Below are the code and all the weights of a small trained network. Each question names an input and a target symbol and asks about switching units off, where a switched-off unit gives its printed mean instead of its output.

import numpy as np


def w(rows, s, z=0):
    codes = np.array(rows[::2]) - 128.0
    scale = np.full(codes.shape[1], s)
    scale[-1] = z or s
    return codes * scale


def norm(h):
    return h / np.sqrt((h * h).mean(-1, keepdims=True) + 1e-5)


def f(y):
    return np.maximum(y, 0)


def softmax(a):
    e = np.exp(a - a.max(-1, keepdims=True))
    return e / e.sum(-1, keepdims=True)


def log_softmax(a):
    a = a - a.max(-1, keepdims=True)
    return a - np.log(np.exp(a).sum(-1, keepdims=True))


def net(x, mask):
    ids = ['αβγδεζηλμπστφψω'.index(c) for c in x.split()]
    T = len(ids)
    res = E[ids] + P[:T]
    u = 0
    for l in range(3):
        q, k, v = (norm(res) @ M[l].T for M in (Q, K, V))
        z = softmax(np.where(np.tri(T) > 0, q @ k.T / 2**0.5, -1e9)) @ v
        res = res + np.where(mask[u], z, O[l][:, -1]) @ O[l][:, :-1]
        u += 1
        y = f(norm(res) @ A[l][:, :-1].T + A[l][:, -1])
        res = res + np.where(mask[u : u + 4], y, B[l][:, -1]) @ B[l][:, :-1]
        u += 4
    return log_softmax(norm(res)[-1] @ U[:, :-1].T + U[:, -1])


Q, K, V, O, A, B = {}, {}, {}, {}, {}, {}
E = w([
[154,112,113,145,158,154,213,168,135],'α',
[92,175,120,148,153,81,98,100,163],'β',
[193,137,116,98,111,160,105,66,88],'γ',
[106,83,77,173,168,165,114,141,169],'δ',
[163,160,163,125,121,110,221,143,114],'ε',
[34,109,111,44,62,114,113,226,121],'ζ',
[125,57,159,98,157,145,149,101,184],'η',
[124,56,128,123,127,76,125,109,124],'λ',
[175,126,136,103,127,43,255,99,98],'μ',
[169,122,169,170,123,133,202,155,128],'π',
[180,143,118,189,34,203,135,67,197],'σ',
[104,97,84,73,166,173,185,78,176],'τ',
[122,125,140,91,75,95,158,157,241],'φ',
[48,81,113,52,144,142,164,124,122],'ψ',
[140,88,63,168,49,63,128,167,106],'ω',
],0.029)
P = w([
[173,55,117,168,141,110,247,45,90],'0',
[133,86,94,106,169,133,188,61,121],'1',
[116,126,93,73,161,171,175,90,129],'2',
[111,142,82,89,157,182,140,105,132],'3',
[97,154,77,84,137,191,125,119,121],'4',
[110,164,69,87,129,182,118,128,125],'5',
],0.011)
Q[0] = w([
[254,221,128,235,152,64,93,170,166],'0.h1',
[36,42,224,63,123,138,115,117,68],'0.h1',
],0.0045)
K[0] = w([
[145,189,90,142,220,80,116,151,125],'0.h1',
[155,68,97,84,255,176,203,195,111],'0.h1',
],0.0035)
V[0] = w([
[150,77,120,97,15,207,156,136,125],'0.h1',
[35,254,188,209,29,93,49,56,118],'0.h1',
],0.0049)
O[0] = w([
[255,113,108,71,144,59,139,88,149,21],'0.h1',
[111,172,98,79,57,153,68,156,116,7],'0.h1',
],0.0086,0.0021)
A[0] = w([
[97,141,150,61,137,105,156,138,73,2],'0.n1',
[116,163,154,222,156,70,107,94,156,10],'0.n2',
[117,103,134,202,54,105,112,181,61,222],'0.n3',
[74,148,141,80,137,171,104,249,111,121],'0.n4',
],0.011,0.0023)
B[0] = w([
[145,41,182,221,77,93,149,129,62,154],'0.n1',
[206,228,141,139,222,78,171,13,152,253],'0.n2',
[145,174,108,58,242,123,126,157,167,215],'0.n3',
[52,87,67,45,22,111,160,68,2,202],'0.n4',
],0.0088,0.0047)
Q[1] = w([
[62,175,188,177,4,179,53,202,64],'1.h1',
[196,39,184,137,120,125,106,163,141],'1.h1',
],0.016)
K[1] = w([
[124,6,144,153,131,166,200,146,95],'1.h1',
[74,139,152,182,190,117,169,96,114],'1.h1',
],0.022)
V[1] = w([
[185,147,66,91,149,76,83,133,77],'1.h1',
[52,117,113,104,80,44,202,182,248],'1.h1',
],0.011)
O[1] = w([
[133,87,40,130,225,138,105,168,188,254],'1.h1',
[161,121,115,226,8,126,132,233,107,144],'1.h1',
],0.012,0.0045)
A[1] = w([
[193,146,155,230,22,42,89,123,93,238],'1.n1',
[166,72,159,27,102,87,102,128,219,2],'1.n2',
[34,223,173,78,88,198,144,229,40,110],'1.n3',
[219,152,159,168,138,52,155,82,2,236],'1.n4',
],0.0091,0.00091)
B[1] = w([
[86,104,31,79,163,142,131,96,134,218],'1.n1',
[111,97,160,105,70,42,75,129,124,171],'1.n2',
[186,137,166,146,254,117,134,122,207,195],'1.n3',
[93,208,124,68,148,174,45,165,212,254],'1.n4',
],0.013,0.0044)
Q[2] = w([
[148,132,213,162,113,195,116,76,70],'2.h1',
[221,110,199,251,105,76,133,230,119],'2.h1',
],0.012)
K[2] = w([
[170,36,211,2,68,154,173,77,52],'2.h1',
[121,100,203,127,141,110,179,212,131],'2.h1',
],0.012)
V[2] = w([
[149,138,97,139,13,144,56,2,222],'2.h1',
[23,127,155,90,168,136,192,106,164],'2.h1',
],0.0063)
O[2] = w([
[230,163,93,154,102,137,105,120,146,220],'2.h1',
[183,168,144,176,122,5,131,166,65,252],'2.h1',
],0.013,0.0043)
A[2] = w([
[136,113,152,112,162,104,140,151,177,1],'2.n1',
[88,148,125,156,116,77,57,85,99,88],'2.n2',
[109,40,108,130,108,133,123,122,100,94],'2.n3',
[67,144,115,154,7,145,122,139,127,39],'2.n4',
],0.019,0.0052)
B[2] = w([
[101,94,150,135,100,162,77,132,83,204],'2.n1',
[146,74,117,157,119,171,107,141,70,254],'2.n2',
[79,190,71,109,100,185,92,145,145,192],'2.n3',
[126,142,202,172,138,120,155,4,155,175],'2.n4',
],0.02,0.0057)
U = w([
[99,95,182,121,159,147,154,140,93,194],'α',
[157,86,103,135,91,146,118,101,18,72],'β',
[130,71,115,50,187,117,138,68,155,131],'γ',
[102,159,129,195,201,80,101,75,147,85],'δ',
[132,184,143,76,117,96,148,144,131,144],'ε',
[88,143,99,91,104,143,148,107,97,143],'ζ',
[146,89,169,119,94,65,109,121,158,254],'η',
[149,56,143,107,121,128,82,120,130,130],'λ',
[143,124,101,98,118,7,131,159,129,123],'μ',
[161,143,186,116,145,149,90,171,177,131],'π',
[231,126,119,74,81,206,117,102,137,100],'σ',
[184,126,94,117,141,124,243,111,97,51],'τ',
[125,127,148,142,89,144,162,84,199,203],'φ',
[79,151,112,95,100,93,161,101,80,96],'ψ',
[94,98,74,142,158,154,106,169,225,93],'ω',
],0.011,0.0043)

Each question gives the input, a string of symbols that net reads in full, and the target symbol t.
The units are the heads (2 rows each of Q, K, V and O) and the neurons (one row each of A and B). Each row of codes is followed by its name. A weight is (code - 128) times the scale printed after its matrix; where a second scale follows, it is the last column's (O, A, B and U).
mask holds one flag per unit, layer by layer, with each layer's heads first. A switched-off unit (its flag False) gives its mean, the last column of its rows in O or B, instead of its output. The means were averaged over made-up inputs and are rounded, as every weight is.
A unit's drop is (log p(t) with every unit on - log p(t) with that unit switched off) / (log p(t) with every unit on - log p(t) with every unit switched off).
The circuit of an input: a set's keep is (log p(t) with only the set's units on - log p(t) with every unit switched off) / (log p(t) with every unit on - log p(t) with every unit switched off). Starting from the 12 units with the biggest drops (on a tie, the unit counted first), units are removed one at a time, each time the one whose removal leaves the highest keep (on an exact tie, the one counted first), for as long as the keep stays at least 0.8.
units of the circuit, in order: the units of the circuit, biggest drop first
top k neurons: the k neurons with the biggest drops, biggest first
k most important neurons of layer l: the k neurons of layer l with the biggest drops, biggest first
input β β ω γ δ, target γ: units of the circuit, in order => [1.h1 0.n4]
input ω η λ, target ω: top 2 neurons => [2.n3 0.n3]
input α ω γ ω α, target ω: units of the circuit, in order => [0.n3 1.h1]
input β η μ, target ε: units of the circuit, in order => [1.n4 1.h1]
input β β α ω τ π, target ω: units of the circuit, in order => [0.h1 1.h1 0.n3 0.n4]
input τ π β ω β π, target ω: units of the circuit, in order => [0.h1 1.h1 0.n3 0.n2]
input α β γ α β γ, target γ: units of the circuit, in order => [1.h1 0.n2]
input ω β η, target λ: units of the circuit, in order => [2.n1 1.n2]
input α α φ, target φ: units of the circuit, in order => [1.h1 2.n4]
input τ τ β λ λ, target β: units of the circuit, in order => [2.n2 2.h1]
input β γ β α, target γ: units of the circuit, in order => [0.h1 0.n4 1.h1 0.n2]
input γ β μ ζ, target ψ: most important neuron of layer 1 => [1.n3]
input β β α α α, target α: top 3 neurons => [1.n3 0.n3 2.n1]
input ε α α β β π, target π: top neuron => [1.n3]
input β ω γ π, target α: units of the circuit, in order => [2.h1 1.n1]
input π ε ω α, target ω: units of the circuit, in order => [1.h1 2.h1]
input ω β φ ω, target μ: top 2 neurons => [0.n3 0.n2]
input β α α ζ, target ψ: 2 most important neurons of layer 2 => [2.n3 2.n4]
input ε τ β β σ α, target σ: top 2 neurons => [0.n4 1.n1]
input μ φ δ λ, target φ: top neuron => [2.n4]
input α ω α β β, target ω: top 2 neurons => [0.n3 0.n2]
input β α β τ, target τ: top 2 neurons => [1.n4 0.n3]
input φ β φ, target η: top 2 neurons => [0.n2 1.n2]
input γ ω α α β ε, target π: top 2 neurons => [1.n4 0.n2]
